Here is a tiny trained network, its code and every weight. The questions are about switching its units off for an input and a target symbol, where a switched-off unit gives its printed mean instead of its output.

import numpy as np


def w(rows, s, z=0):
    codes = np.array(rows[::2]) - 128.0
    scale = np.full(codes.shape[1], s)
    scale[-1] = z or s
    return codes * scale


def norm(h):
    return h / np.sqrt((h * h).mean(-1, keepdims=True) + 1e-5)


def f(y):
    return np.maximum(y, 0)


def softmax(a):
    e = np.exp(a - a.max(-1, keepdims=True))
    return e / e.sum(-1, keepdims=True)


def log_softmax(a):
    a = a - a.max(-1, keepdims=True)
    return a - np.log(np.exp(a).sum(-1, keepdims=True))


def net(x, mask):
    ids = ['βγδεζθλμπφω'.index(c) for c in x.split()]
    T = len(ids)
    res = E[ids] + P[:T]
    u = 0
    for l in range(3):
        q, k, v = (norm(res) @ M[l].T for M in (Q, K, V))
        z = softmax(np.where(np.tri(T) > 0, q @ k.T / 3**0.5, -1e9)) @ v
        res = res + np.where(mask[u], z, O[l][:, -1]) @ O[l][:, :-1]
        u += 1
        y = f(norm(res) @ A[l][:, :-1].T + A[l][:, -1])
        res = res + np.where(mask[u : u + 8], y, B[l][:, -1]) @ B[l][:, :-1]
        u += 8
    return log_softmax(norm(res)[-1] @ U[:, :-1].T + U[:, -1])


Q, K, V, O, A, B = {}, {}, {}, {}, {}, {}
E = w([
[146,218,140,143,128],'β',
[85,209,106,192,116],'γ',
[240,115,91,48,235],'δ',
[112,137,110,80,165],'ε',
[167,90,170,40,102],'ζ',
[72,74,117,2,187],'θ',
[129,174,174,128,52],'λ',
[107,101,175,57,53],'μ',
[98,165,113,149,130],'π',
[125,65,143,26,135],'φ',
[166,158,133,143,111],'ω',
],0.00073)
P = w([
[133,132,119,179,122],'0',
[115,194,164,51,138],'1',
[82,78,40,111,81],'2',
[254,109,157,79,130],'3',
[147,205,179,49,135],'4',
[110,89,7,91,96],'5',
],0.0015)
Q[0] = w([
[2,46,44,206,60],'0.h0',
[207,214,222,55,165],'0.h0',
[71,70,94,221,45],'0.h0',
],0.005)
K[0] = w([
[118,141,130,1,113],'0.h0',
[160,105,137,252,167],'0.h0',
[112,167,170,11,108],'0.h0',
],0.0061)
V[0] = w([
[161,13,116,93,28],'0.h0',
[193,246,231,85,74],'0.h0',
[82,175,179,113,91],'0.h0',
],0.0013)
O[0] = w([
[108,96,206,173,249,3],'0.h0',
[137,242,104,74,158,200],'0.h0',
[117,173,151,77,116,38],'0.h0',
],0.0017,0.00044)
A[0] = w([
[127,109,172,22,221,3],'0.n0',
[41,104,172,221,106,1],'0.n1',
[123,93,88,89,157,24],'0.n2',
[48,59,65,152,172,77],'0.n3',
[103,52,139,3,233,192],'0.n4',
[138,177,81,134,195,41],'0.n5',
[126,53,255,42,48,28],'0.n6',
[188,109,162,172,131,52],'0.n7',
],0.0016,0.0007)
B[0] = w([
[113,192,109,211,55,188],'0.n0',
[122,255,84,67,134,134],'0.n1',
[140,114,183,148,126,149],'0.n2',
[107,130,155,139,64,161],'0.n3',
[131,198,186,202,62,246],'0.n4',
[76,138,139,142,155,144],'0.n5',
[115,205,56,194,228,176],'0.n6',
[115,107,151,86,168,150],'0.n7',
],0.0018,0.0013)
Q[1] = w([
[112,253,237,45,172],'1.h0',
[148,80,83,82,51],'1.h0',
[118,174,178,21,106],'1.h0',
],0.0054)
K[1] = w([
[98,83,144,236,144],'1.h0',
[191,144,121,96,145],'1.h0',
[151,91,149,254,165],'1.h0',
],0.0071)
V[1] = w([
[252,122,209,144,178],'1.h0',
[145,103,95,126,122],'1.h0',
[164,157,39,103,177],'1.h0',
],0.0021)
O[1] = w([
[151,215,30,252,163,211],'1.h0',
[108,118,120,105,97,148],'1.h0',
[72,137,82,33,119,254],'1.h0',
],0.0018,0.00074)
A[1] = w([
[68,139,232,55,90,149],'1.n0',
[168,2,147,202,210,139],'1.n1',
[189,1,220,119,100,110],'1.n2',
[94,153,162,213,204,163],'1.n3',
[169,125,110,160,101,77],'1.n4',
[244,158,172,104,169,104],'1.n5',
[139,97,86,213,117,57],'1.n6',
[75,94,136,135,144,5],'1.n7',
],0.0021,0.0012)
B[1] = w([
[173,78,117,199,202,221],'1.n0',
[3,220,247,70,128,154],'1.n1',
[176,247,49,137,119,166],'1.n2',
[224,79,162,121,138,176],'1.n3',
[126,108,163,111,162,147],'1.n4',
[19,81,127,157,148,251],'1.n5',
[144,46,153,50,108,144],'1.n6',
[150,188,167,115,77,128],'1.n7',
],0.0021,0.0012)
Q[2] = w([
[194,188,86,33,173],'2.h0',
[254,217,214,60,150],'2.h0',
[17,54,37,219,113],'2.h0',
],0.0041)
K[2] = w([
[139,83,82,215,110],'2.h0',
[156,144,158,241,124],'2.h0',
[104,122,98,3,108],'2.h0',
],0.0059)
V[2] = w([
[254,126,114,133,116],'2.h0',
[156,177,130,58,207],'2.h0',
[114,85,15,130,158],'2.h0',
],0.0025)
O[2] = w([
[121,5,168,117,88,255],'2.h0',
[76,52,29,199,142,159],'2.h0',
[207,133,166,233,72,190],'2.h0',
],0.0025,0.0013)
A[2] = w([
[61,187,92,238,48,1],'2.n0',
[94,148,23,72,77,112],'2.n1',
[114,152,195,20,72,73],'2.n2',
[188,109,136,74,197,164],'2.n3',
[76,221,88,202,146,127],'2.n4',
[240,94,82,227,40,46],'2.n5',
[162,151,67,47,103,136],'2.n6',
[251,136,92,122,38,157],'2.n7',
],0.0023,0.0018)
B[2] = w([
[1,115,177,135,48,166],'2.n0',
[128,161,152,153,92,219],'2.n1',
[157,104,78,120,141,177],'2.n2',
[112,129,128,150,85,175],'2.n3',
[155,75,97,135,102,182],'2.n4',
[181,175,114,112,166,214],'2.n5',
[122,143,130,175,122,196],'2.n6',
[70,121,134,125,140,252],'2.n7',
],0.005,0.0022)
U = w([
[38,113,134,183,37,221],'β',
[158,234,46,131,82,43],'γ',
[212,145,48,230,190,160],'δ',
[221,167,178,105,121,195],'ε',
[122,108,217,234,191,114],'ζ',
[64,160,93,30,195,90],'θ',
[178,52,33,39,118,99],'λ',
[56,43,61,155,207,5],'μ',
[183,185,226,92,94,64],'π',
[57,134,206,105,206,188],'φ',
[159,2,208,117,91,176],'ω',
],0.0079,0.0016)

Each question gives the input, a string of symbols that net reads in full, and the target symbol t.
The units are the heads (3 rows each of Q, K, V and O) and the neurons (one row each of A and B). Each row of codes is followed by its name. A weight is (code - 128) times the scale printed after its matrix; where a second scale follows, it is the last column's (O, A, B and U).
mask holds one flag per unit, layer by layer, with each layer's heads first. A switched-off unit (its flag False) gives its mean, the last column of its rows in O or B, instead of its output. The means were averaged over made-up inputs and are rounded, as every weight is.
A unit's drop is (log p(t) with every unit on - log p(t) with that unit switched off) / (log p(t) with every unit on - log p(t) with every unit switched off).
The circuit of an input: a set's keep is (log p(t) with only the set's units on - log p(t) with every unit switched off) / (log p(t) with every unit on - log p(t) with every unit switched off). Starting from the 12 units with the biggest drops (on a tie, the unit counted first), units are removed one at a time, each time the one whose removal leaves the highest keep (on an exact tie, the one counted first), for as long as the keep stays at least 0.8.
units of the circuit, in order: the units of the circuit, biggest drop first
most important unit: the unit with the biggest drop
top k neurons: the k neurons with the biggest drops, biggest first
top k neurons in layer l: the k neurons of layer l with the biggest drops, biggest first
input ζ δ ω μ, target ζ: units of the circuit, in order => (1.h0; 0.h0; 1.n5)
input φ ε ω δ ε, target ζ: units of the circuit, in order => (0.h0; 1.h0)
input β π λ δ λ, target γ: most important unit => 0.h0
input φ δ δ, target γ: units of the circuit, in order => (2.n5; 2.h0; 1.n0; 0.n4)
input φ β μ ω, target φ: units of the circuit, in order => (0.h0; 1.n1; 2.h0)
input δ θ π ω, target δ: top 3 neurons => (2.n5; 1.n5; 1.n2)
input ω ε μ ω π, target λ: top 2 neurons in layer 2 => (2.n2; 2.n7)
input ζ θ λ φ ω, target δ: units of the circuit, in order => (0.h0; 1.h0; 2.n4; 2.n0)
input ζ δ β φ, target ζ: units of the circuit, in order => (1.h0; 0.h0; 1.n5)
input ω δ ω ω ε, target λ: top 4 neurons => (2.n2; 1.n5; 2.n7; 2.n5)
input θ φ β θ δ, target φ: top 2 neurons in layer 1 => (1.n5; 1.n1)
input δ π ε θ θ, target β: top 2 neurons in layer 2 => (2.n0; 2.n4)
input φ ω θ β μ, target ζ: top 2 neurons => (1.n3; 2.n5)
input π λ δ φ, target π: most important unit => 1.n0
input β β θ δ, target β: units of the circuit, in order => (1.n5; 0.h0; 2.n3; 2.n7)
input θ δ ε λ, target θ: top 3 neurons => (1.n1; 1.n5; 0.n4)
input γ λ ε λ, target γ: top 4 neurons => (1.n2; 2.n2; 2.n0; 0.n1)
input δ δ ζ γ ε, target β: top 2 neurons => (2.n0; 2.n4)
input β δ ω φ ω, target γ: top 2 neurons => (2.n2; 2.n7)
input μ δ ε ω ω, target μ: most important unit => 2.h0
input ε δ δ ε δ, target ω: top 2 neurons in layer 1 => (1.n5; 1.n2)
input φ β π ω λ, target ζ: top 2 neurons => (1.n3; 2.n5)
input γ δ ω ζ, target γ: top 2 neurons in layer 0 => (0.n1; 0.n4)
input ω β ε β δ, target λ: top 2 neurons in layer 1 => (1.n5; 1.n3)
input β θ β β, target β: top 4 neurons => (1.n5; 2.n5; 0.n4; 2.n3)
input ω λ ε ω μ, target λ: top 3 neurons in layer 2 => (2.n2; 2.n7; 2.n5)
input δ ζ ω β, target δ: most important unit => 1.h0
input δ π ω γ ζ, target β: top 2 neurons => (2.n0; 2.n4)
input φ γ ε φ, target φ: top 2 neurons in layer 0 => (0.n6; 0.n4)
input ζ θ β δ μ, target δ: top 2 neurons => (1.n3; 2.n4)
